244  46  -16  -5  46  12  88  92  191  138  29  87  -98  39  -155  -82  13  31  112  -56  169  59  158  4  -11  235  96  104  -154  119  0  -86  -162  72  -138  101  86  -109  -271  78  94  29 -> j_458
55  -22  -78  -177  -6  -229  -81  -108  -8  -76  -317  -43  108  -46  -16  -112  71  124  38  -364  -166  78  -26  158  -169  -119  -82  -92  -132  -92  -201  10  -104  52  -32  2  333  91  -2  7  -54  13 -> j_659
-330  -271  104  448  -182  -280  101  127  -36  -168  -443  183  303  42  356  -261  77  120  116  83  -152  208  -126  320  -22  -30  -131  171  221  -205  77  -310  -131  -72  -205  300  388  88  266  35  -332  -203 -> j_36
-282  -125  71  -92  -106  -34  -506  -268  55  -367  -218  -197  194  -189  -121  -102  170  206  84  -9  -253  82  268  33  -74  61  -447  -11  -32  -54  -51  72  -164  -25  31  -82  -18  -195  248  126  281  295 -> j_458
209  28  13  -176  90  76  -56  12  70  77  179  -138  -174  104  -75  11  7  -194  39  -49  159  104  95  -20  -103  213  68  -58  -124  135  -72  -114  -101  -9  -139  134  176  -20  -257  -77  -67  -6 -> j_459
134  124  29  -99  -25  4  -90  -42  -223  -23  101  -35  -92  24  -262  47  -2  -32  -27  34  -104  103  273  -66  -18  92  29  -180  -441  169  189  -66  66  268  41  -213  65  140  40  187  149  -70 -> j_216
-206  19  -247  -19  -114  -181  125  -385  330  195  -427  114  253  -12  -297  -34  111  94  88  -395  88  245  177  -147  40  -130  -264  -99  -421  -77  -477  240  -95  -95  23  -167  -240  129  -153  133  -28  124 -> j_307
212  121  8  13  -136  43  142  110  -99  54  90  156  -32  119  -286  83  14  -14  103  40  38  116  263  -220  -9  4  81  -58  -393  162  188  -43  -25  145  226  -169  -91  145  -1  135  100  38 -> j_458
-230  -146  -59  -273  70  -293  -331  -60  29  -88  782  -496  -379  297  -88  116  -174  10  -288  855  -67  23  -152  279  -197  261  17  -311  308  -85  -224  -390  -17  -19  -611  -202  236  149  -701  -140  -166  -24 -> j_216
198  -9  89  57  178  557  79  -279  35  -408  375  -419  15  138  -132  62  -335  -555  -146  375  538  64  190  79  -448  -366  -195  293  -223  74  -317  -93  -119  25  583  -388  180  648  -83  -190  -133  627 -> j_969
16  -141  -93  -55  -9  -192  -47  28  -62  52  -148  41  -15  62  165  -63  84  246  149  -132  43  -24  -7  195  1  130  -25  -25  121  -62  -85  -100  -209  -81  -45  266  239  -62  -1  71  -118  14 -> j_458
242  208  -78  306  -92  55  132  189  -106  56  -63  134  -51  102  -285  143  -53  -50  73  -129  61  114  220  -184  83  86  111  54  -326  172  353  -63  4  153  319  -181  -150  214  18  154  190  -58 -> j_307
232  78  -34  -5  -275  66  89  138  -186  -7  0  260  61  62  -97  44  -1  -88  -7  -26  -5  -5  207  -153  -136  -77  69  -93  -244  125  183  56  100  138  230  -186  -84  13  160  87  69  -15 -> j_459
101  222  128  165  -191  13  -174  123  -74  -128  -69  246  -145  66  -318  270  97  -2  14  163  -93  62  203  -421  89  20  180  -4  -345  213  438  -92  26  302  133  -282  -17  127  228  184  347  -114 -> j_216
-354  135  -46  86  -123  150  73  -96  -194  -42  -673  225  16  -80  36  114  27  -158  -129  -408  -103  65  -71  -202  31  -233  -54  389  -54  -91  -259  22  87  -65  5  216  147  495  292  -137  73  -231 -> j_346
212  254  9  258  -177  20  89  169  -197  62  -16  283  -28  79  -284  126  68  -4  130  93  74  161  156  -373  75  -64  102  -99  -363  158  274  -78  -3  71  174  -239  -164  314  91  157  177  -139 -> j_346
42  -149  11  -190  36  -170  44  -68  145  -37  -271  24  81  -106  74  -199  1  150  -11  -255  -87  71  -28  176  -54  -121  -17  5  -18  -100  -169  -3  -179  -5  -54  167  358  34  -3  18  -88  31 -> j_588
126  -59  -148  -46  -62  -297  1  22  52  -9  -260  53  119  -10  83  -253  21  190  39  -254  -170  99  -15  151  -102  -148  -120  -191  -55  -86  -139  30  -61  -4  -84  86  207  -126  44  57  -113  34 -> j_695
-549  52  334  -41  -161  29  -53  -84  108  -244  -458  21  189  -281  -325  -275  28  112  -131  -74  -133  126  -365  -106  146  -899  -68  -89  -251  -150  -119  130  11  114  -153  -93  92  180  100  -183  175  -270 -> j_307
143  97  248  64  8  -205  14  -435  203  -47  -470  200  90  -251  -44  -219  -61  -61  5  -68  153  68  -127  -275  37  -163  91  -10  -12  -18  140  307  194  -34  67  -190  12  -168  293  77  362  -145 -> j_459
285  -14  -549  436  -266  -404  -144  -44  198  -5  -439  146  381  239  -151  -56  -135  210  206  -179  -132  8  232  -6  -87  109  -260  -147  -306  49  -165  446  83  -9  17  -486  -407  -368  -66  544  6  442 -> j_695
12  -87  -70  -158  -60  -226  -5  -79  -4  -87  -258  -10  121  0  7  -145  20  170  -7  -200  -179  81  26  158  -85  -56  -129  -41  -67  -50  -112  36  -92  53  -2  112  218  -8  118  89  -85  57 -> j_976
51  211  -12  -98  -179  -111  -212  -28  -387  79  12  237  -98  108  -332  219  137  16  38  12  -168  34  319  -156  -39  207  80  -199  -436  183  276  -9  59  104  66  -305  -109  193  89  200  140  -163 -> j_969
183  29  31  89  -68  -16  23  8  -212  105  45  115  -47  111  -112  169  133  25  129  51  29  61  268  -115  59  272  26  -58  -265  167  212  -127  -17  40  125  -65  -100  111  30  217  75  7 -> j_238
-235  -135  205  -468  137  311  -251  36  -11  7  695  -339  -253  -63  181  107  100  -199  -7  718  191  33  249  196  -111  29  -146  3  19  37  -212  -59  -13  -297  -1  156  -113  -176  -277  -68  -271  386 -> j_36
-414  -484  -110  435  -136  87  88  -610  131  -633  -322  132  571  23  268  -278  -244  -207  106  359  228  351  -192  141  -282  -321  -439  43  32  -144  -422  -38  -45  -401  -86  51  186  569  302  23  -174  160 -> j_588
102  -25  -10  15  -19  81  -17  -8  222  -67  -30  25  -54  0  -161  -22  -81  -44  92  -67  216  34  -49  1  -122  28  2  81  -97  73  -84  -115  -173  216  126  65  179  -44  -189  -58  103  126 -> j_458
83  131  -252  205  -38  -334  434  -344  335  179  -751  62  384  -235  -282  -298  -46  390  -175  -507  31  327  41  -294  301  -351  -158  177  -58  -189  -246  490  103  -383  -319  -364  -372  88  -18  341  176  152 -> j_695
-410  -284  744  -67  256  -20  10  -369  208  -203  -434  -248  -73  -355  -6  15  176  12  -149  95  176  136  17  -72  114  -276  65  212  91  31  -40  97  -16  -117  -306  63  329  140  133  164  179  -92 -> j_238
138  -66  87  -27  45  -30  26  -10  137  90  -210  21  -75  -82  -50  61  72  -35  63  -198  244  89  103  -65  -12  217  57  107  32  81  -81  -71  -74  2  17  49  48  24  -124  80  89  -14 -> j_307
188  147  -72  143  -38  62  -58  250  -119  12  34  93  -241  137  -154  249  6  -74  6  83  -86  34  259  -158  47  125  184  -10  -317  237  280  -63  77  242  208  -153  7  261  33  165  107  -77 -> j_458
220  -52  31  -24  70  -31  160  19  180  155  -45  145  -103  8  -75  47  3  23  -10  -106  141  95  186  -47  24  260  3  107  -99  157  14  -87  -76  80  -131  230  184  34  -46  153  4  78 -> j_695
-423  -133  -242  451  48  -50  119  -299  431  -220  -801  -183  243  -102  -68  31  -173  -114  -35  -501  61  354  -204  -225  346  -134  -340  456  94  -167  -244  179  -121  -517  293  -56  -345  427  -20  -27  42  309 -> j_307
33  27  -66  23  -19  -157  54  -1  15  13  -241  -42  97  25  -59  -120  51  172  145  -344  -22  98  34  190  -47  -17  -104  14  -135  -50  -150  -52  -190  56  -4  135  171  -63  -42  71  -60  65 -> j_588
-261  -53  -243  172  -4  -119  -189  -79  -258  36  -57  85  -40  224  -110  119  -61  150  152  108  -297  4  156  179  -178  191  -96  40  -96  -25  -90  -100  -107  221  -132  92  144  305  -148  162  -219  -104 -> j_459
-97  38  -105  236  -43  171  73  336  395  276  -216  70  -343  114  -131  154  -161  -69  -160  84  247  23  -290  -375  564  -233  100  393  182  -78  -362  5  -71  -315  -77  234  -216  517  -199  -266  -1  -35 -> j_588
181  -27  19  -170  -15  179  149  45  217  127  139  -81  -15  32  -106  -80  22  -180  145  -266  242  73  40  -51  -30  80  -68  -3  -140  74  -225  -60  -187  -27  72  214  -72  -219  -246  -182  -13  152 -> j_459
323  302  75  -47  -79  50  -29  80  -191  142  81  59  -131  124  -240  123  152  -152  121  -75  14  12  272  -224  18  121  173  -103  -449  216  113  44  88  219  200  -289  -154  96  29  72  158  -102 -> j_969
69  87  23  -5  101  143  124  17  101  99  45  -21  -79  3  -89  -2  17  -87  143  -133  267  125  21  6  6  150  25  104  -171  114  -76  -105  -187  48  10  226  152  -19  -196  0  4  31 -> j_36
17  -91  285  -206  -31  88  177  -531  89  -433  372  -243  191  -46  60  -168  -262  -63  -433  822  334  213  113  39  -530  -250  51  -86  -188  106  -82  99  309  104  -200  -620  486  94  206  378  -25  371 -> j_969
144  -5  -16  -168  -31  -201  -75  -47  -53  17  -113  -62  43  52  -21  -90  12  117  81  -113  -42  94  -43  88  -79  -46  -6  -193  -152  -23  -133  -15  -64  48  -40  -35  176  -16  -52  66  -41  11 -> j_588
127  -179  -288  605  -54  -197  349  -387  289  -260  -687  185  626  194  208  -348  -312  140  379  -157  652  83  -382  65  -103  -184  -136  331  277  -266  -374  260  -64  -278  75  -200  -30  327  90  43  79  242 -> j_695
85  -87  -121  -68  -32  -241  -101  -132  -83  -112  -230  1  117  14  123  -144  33  187  128  -275  -8  41  -65  217  -166  50  -98  -75  61  -123  -105  -54  -180  -50  -47  69  216  -11  -8  15  -34  51 -> j_976
59  -110  -267  360  -25  -610  131  -38  89  231  -575  74  -14  134  -162  38  -249  351  -198  11  -197  215  9  -450  434  202  40  167  351  -77  218  294  332  -254  -373  -251  -358  113  139  404  226  -137 -> j_459
-36  41  -134  -101  137  435  -10  -68  196  -116  262  -361  -11  -33  -2  294  -10  -308  -136  29  232  -26  26  -197  -254  -365  -19  -240  -400  110  -225  159  205  171  286  -264  209  214  -46  -2  -162  303 -> j_346
-123  -215  -152  -127  -45  -191  -54  -72  4  -42  -245  89  108  -52  142  -96  62  200  56  -220  -89  35  -24  235  -115  -77  -112  -67  43  -122  -228  -40  -187  -105  -48  153  254  67  -19  17  -123  25 -> j_458
-26  62  45  -123  1  184  -31  145  125  86  42  -81  -104  -42  -293  28  80  -98  107  -275  121  51  55  12  25  48  -1  81  -188  105  -123  -146  -248  234  76  242  77  -37  -253  -161  92  -84 -> j_216
-148  -461  -97  -120  -128  -325  -212  -463  193  190  -376  482  109  70  76  10  24  443  -119  195  -160  26  375  -107  188  377  50  -158  80  -23  -95  193  -88  -102  -495  -14  27  3  147  465  -118  27 -> j_969
54  -48  40  -84  8  -211  -1  -55  13  28  -205  -18  56  -76  -33  -113  112  188  83  -294  -118  21  10  101  -17  -71  10  -35  -57  -78  -73  -20  -124  63  -64  39  216  -111  -29  71  -10  -26 -> j_307
166  0  47  -118  -28  59  55  -51  261  54  -50  110  -37  -107  -131  -81  -2  -27  18  -158  256  89  46  -45  -45  -47  62  -17  -180  51  -29  0  -130  81  -38  39  90  -195  -207  -14  66  118 -> j_659
141  -77  -146  -110  -46  -143  27  -9  -5  -61  -70  -171  71  96  -65  -175  -12  48  94  -261  -52  69  -10  190  -147  -50  -98  -87  -116  -64  -212  -45  -137  2  32  51  173  -11  -99  -57  -79  72 -> j_659
-185  234  -279  57  -34  36  -40  -73  240  142  -489  671  104  9  20  16  52  182  -246  68  -287  163  75  -345  366  -249  107  -204  -530  87  -41  210  56  -78  -284  -122  172  437  238  263  -141  -86 -> j_238
-530  -461  -233  150  32  222  -123  -338  355  -149  -304  22  114  -191  281  120  -71  195  156  -43  451  286  117  -194  264  -129  -386  191  188  -192  -43  -34  -594  -576  199  544  -93  -141  -123  116  -7  578 -> j_458
94  394  -39  26  -171  7  -93  203  -302  54  171  20  -165  199  -258  230  105  -172  48  -49  -121  62  175  -129  -62  89  65  -168  -400  205  254  -56  80  170  298  -208  -177  104  2  -11  31  -118 -> j_458
-151  -425  11  35  -170  -154  -4  -370  231  -44  -349  -8  457  -19  -232  -89  -154  -26  183  -211  123  -162  -8  109  -207  -120  -359  -160  -67  -72  -586  263  -40  132  516  -325  -311  -197  -113  104  47  403 -> j_976
-14  163  62  -46  -79  116  -4  39  -138  -19  189  1  -77  73  -331  118  94  -97  26  126  27  217  333  -214  13  -79  7  -135  -537  195  122  -122  -49  82  117  -75  -1  220  0  133  77  -40 -> j_976
-588  -34  -422  593  -91  332  399  -199  469  8  -249  99  323  107  -84  142  -272  27  20  136  108  245  -325  -406  645  -375  -470  310  -101  -68  -716  81  -40  -195  53  315  -453  501  72  75  -276  393 -> j_969
202  193  10  42  -128  -126  -143  208  -295  124  120  95  -160  127  -335  163  173  28  80  -3  -200  0  359  -96  50  250  96  -90  -329  212  297  -95  29  281  52  -139  -58  12  24  196  168  -190 -> j_976
62  114  460  782  266  235  811  -236  128  289  45  -52  102  -54  14  -440  2  224  262  314  366  -52  68  206  585  -49  -61  350  -182  -76  -15  -3  -224  -31  -75  -139  -430  -106  -151  345  -53  320 -> j_216
328  124  99  -24  -84  83  43  145  -135  130  167  213  -78  4  -272  63  52  -6  48  71  -37  -27  199  -209  76  -50  96  -188  -390  175  251  -49  2  226  40  -205  -59  -27  -12  148  160  -4 -> j_695
284  72  389  759  -54  221  707  22  376  132  -127  531  291  -199  175  -447  -102  216  196  160  366  18  69  -55  259  -472  -142  346  -54  -38  67  178  -302  46  323  -64  -297  -388  349  289  -54  563 -> j_695
-293  -23  463  -426  366  -39  -250  -306  -235  158  549  -257  -254  -223  93  120  409  -126  273  63  512  56  333  28  -46  540  123  -320  -88  127  258  -312  -319  -217  -3  25  77  -412  -351  89  159  -168 -> j_216
263  -23  -151  49  -32  -187  46  -3  72  -45  -145  29  124  71  98  -234  -10  120  192  -224  -12  37  -93  130  -84  -11  -75  -58  -26  -89  -160  -31  -148  -124  10  74  99  -6  -20  -26  -70  86 -> j_458
-27  -208  -62  -105  -40  -141  81  -170  186  -100  -235  45  180  -83  75  -176  -14  174  10  -122  -29  110  -48  186  -58  -154  -99  47  -4  -142  -326  -67  -183  7  -91  101  275  117  -4  34  -104  97 -> j_976
104  -225  20  167  -148  -117  361  -358  364  -256  -748  56  413  -268  -185  -390  -267  42  -74  -270  24  258  -122  -211  -95  -594  -34  -45  -249  -164  -58  388  132  -25  160  -507  80  144  262  198  191  97 -> j_459
117  -78  -101  -117  -1  -164  57  -67  2  -10  -93  62  101  -15  81  -199  39  154  98  -136  -39  95  -36  101  -99  -123  -48  -113  -70  -98  -194  -71  -129  -71  -142  145  233  -13  -17  32  -111  8 -> j_976
170  -92  -176  -123  -50  -253  -71  -52  94  17  -218  67  154  29  103  -189  49  166  104  -290  -133  31  22  103  -98  -10  -47  -131  -19  -93  -184  63  -113  -100  -3  101  104  -122  -4  10  -91  42 -> j_238
127  191  28  -6  -148  67  -73  190  -122  82  52  150  -154  52  -334  147  171  19  103  6  -101  14  217  -197  143  -17  160  -11  -381  133  163  -131  -90  230  110  -44  -62  213  -10  35  183  -229 -> j_216
122  -80  -32  -188  -51  -262  49  18  44  -7  -204  53  112  17  52  -181  3  204  52  -137  -156  -48  -98  198  -120  -141  -55  -136  -43  -83  -185  27  -46  178  45  74  255  -102  67  32  -66  40 -> j_976
38  -81  -215  586  -215  204  352  -74  353  -59  -706  649  490  -119  86  -309  -45  -7  129  -612  230  94  47  -76  186  -281  -98  471  -130  -147  -108  247  -155  -255  -31  105  -58  214  305  -58  110  118 -> j_976
-288  -31  -23  -318  106  -441  -574  -222  -585  -172  65  -129  116  -113  -131  169  -37  12  70  75  -125  -93  31  374  -490  299  -67  -652  45  33  507  -15  200  217  277  -527  1  -274  -166  139  284  -269 -> j_976
10  -136  -92  -223  -16  -192  -21  -137  -19  -33  -224  7  96  -121  44  -177  37  180  10  -273  -150  85  -9  162  -99  -131  -88  -82  -38  -112  -188  33  -129  -67  -91  33  194  -4  -16  45  -92  42 -> j_458
170  86  24  115  -151  65  382  -182  109  -82  -106  158  262  -65  -238  -198  -95  -2  24  8  80  289  147  -212  -57  -356  -48  -25  -474  26  -75  99  53  19  176  -406  -81  167  137  188  74  222 -> j_458
70  -15  35  -62  106  81  173  36  215  117  -67  66  -116  -94  -79  -37  33  39  44  -81  222  159  150  -52  49  112  90  241  -100  80  -37  -128  -214  32  -117  241  224  18  -219  86  56  26 -> j_458
-77  51  23  -86  113  247  46  127  161  74  107  -200  -151  -28  -157  126  26  -179  44  -170  212  120  33  -74  39  89  58  182  -81  76  -94  -197  -209  14  65  314  139  129  -293  -184  46  -61 -> j_346
-36  61  -127  19  -34  132  -82  -56  -160  -1  93  19  -102  8  -214  199  12  -83  4  -118  -29  132  249  -201  76  13  29  34  -325  81  101  -71  15  25  65  -75  -9  226  -36  80  72  22 -> j_307
330  -14  -159  105  -11  57  160  107  243  101  29  -58  -58  129  -64  -33  -101  -27  141  -130  313  -1  -23  -35  -75  86  33  29  -80  37  -182  -15  -24  42  56  56  -73  -111  -232  -10  4  183 -> j_659
221  13  -152  122  22  238  129  4  135  -30  158  126  -5  29  -64  -29  -131  -144  110  -136  266  54  93  10  -167  148  64  82  -206  105  60  -159  -116  127  18  84  143  -44  -224  -11  -4  139 -> j_459
129  163  211  -159  11  -27  51  -79  -38  83  -16  130  -75  -144  -317  30  156  41  -7  1  11  187  297  -355  89  -113  254  -113  -392  111  279  10  -11  45  -60  -284  -18  25  -26  194  293  -183 -> j_588
-6  -106  -75  -141  -99  -126  -104  -113  26  -70  -159  26  157  -45  76  -194  57  163  92  -204  -11  71  13  257  -111  -42  -191  -34  -44  -106  -207  -48  -255  -71  -62  76  139  -131  -75  5  -92  195 -> j_695
324  565  354  269  355  -46  63  216  -20  387  264  542  -332  -224  63  61  267  341  167  578  102  89  268  -529  383  -169  561  -271  -325  163  801  -8  64  29  -286  -355  -10  -449  -12  497  222  -95 -> j_458
0  -167  -238  418  240  -343  292  -319  220  233  -808  252  229  -175  85  -255  -111  389  178  -364  340  293  -42  -20  291  112  39  128  -1  -166  -97  90  -77  -297  -298  -60  101  175  -190  402  197  -34 -> j_36
103  114  -96  81  -266  8  -91  159  -129  -20  -73  239  -56  119  -244  157  36  -51  -42  27  -98  28  314  -77  -49  96  100  104  -280  125  156  -59  36  203  154  -177  -12  274  70  105  35  -64 -> j_216
121  -30  -37  -24  -3  -224  -37  58  -65  -27  -290  75  71  -42  85  -40  81  124  116  -308  -65  24  -43  147  -110  4  -60  -86  65  -24  9  -48  -105  62  79  114  224  -10  89  23  1  -62 -> j_695
33  -144  -136  -101  -26  -276  47  17  19  56  -283  131  59  -55  119  -160  16  309  -19  -193  -168  57  -49  101  37  -139  -37  -98  99  -113  -79  23  -102  -67  -126  159  211  -30  66  83  -85  -30 -> j_459
84  220  -17  -14  -188  5  -137  224  -208  121  -15  103  -68  63  -298  223  194  -7  94  -71  -88  61  287  -115  78  127  58  43  -326  158  144  -61  -5  228  131  -111  -114  105  -18  102  159  -127 -> j_976
188  284  -122  109  -169  144  73  116  -121  125  225  92  -12  100  -360  95  32  -102  64  24  -145  88  240  -178  141  6  -28  -98  -545  167  43  -50  18  216  150  -141  -241  186  -73  112  20  -11 -> j_976
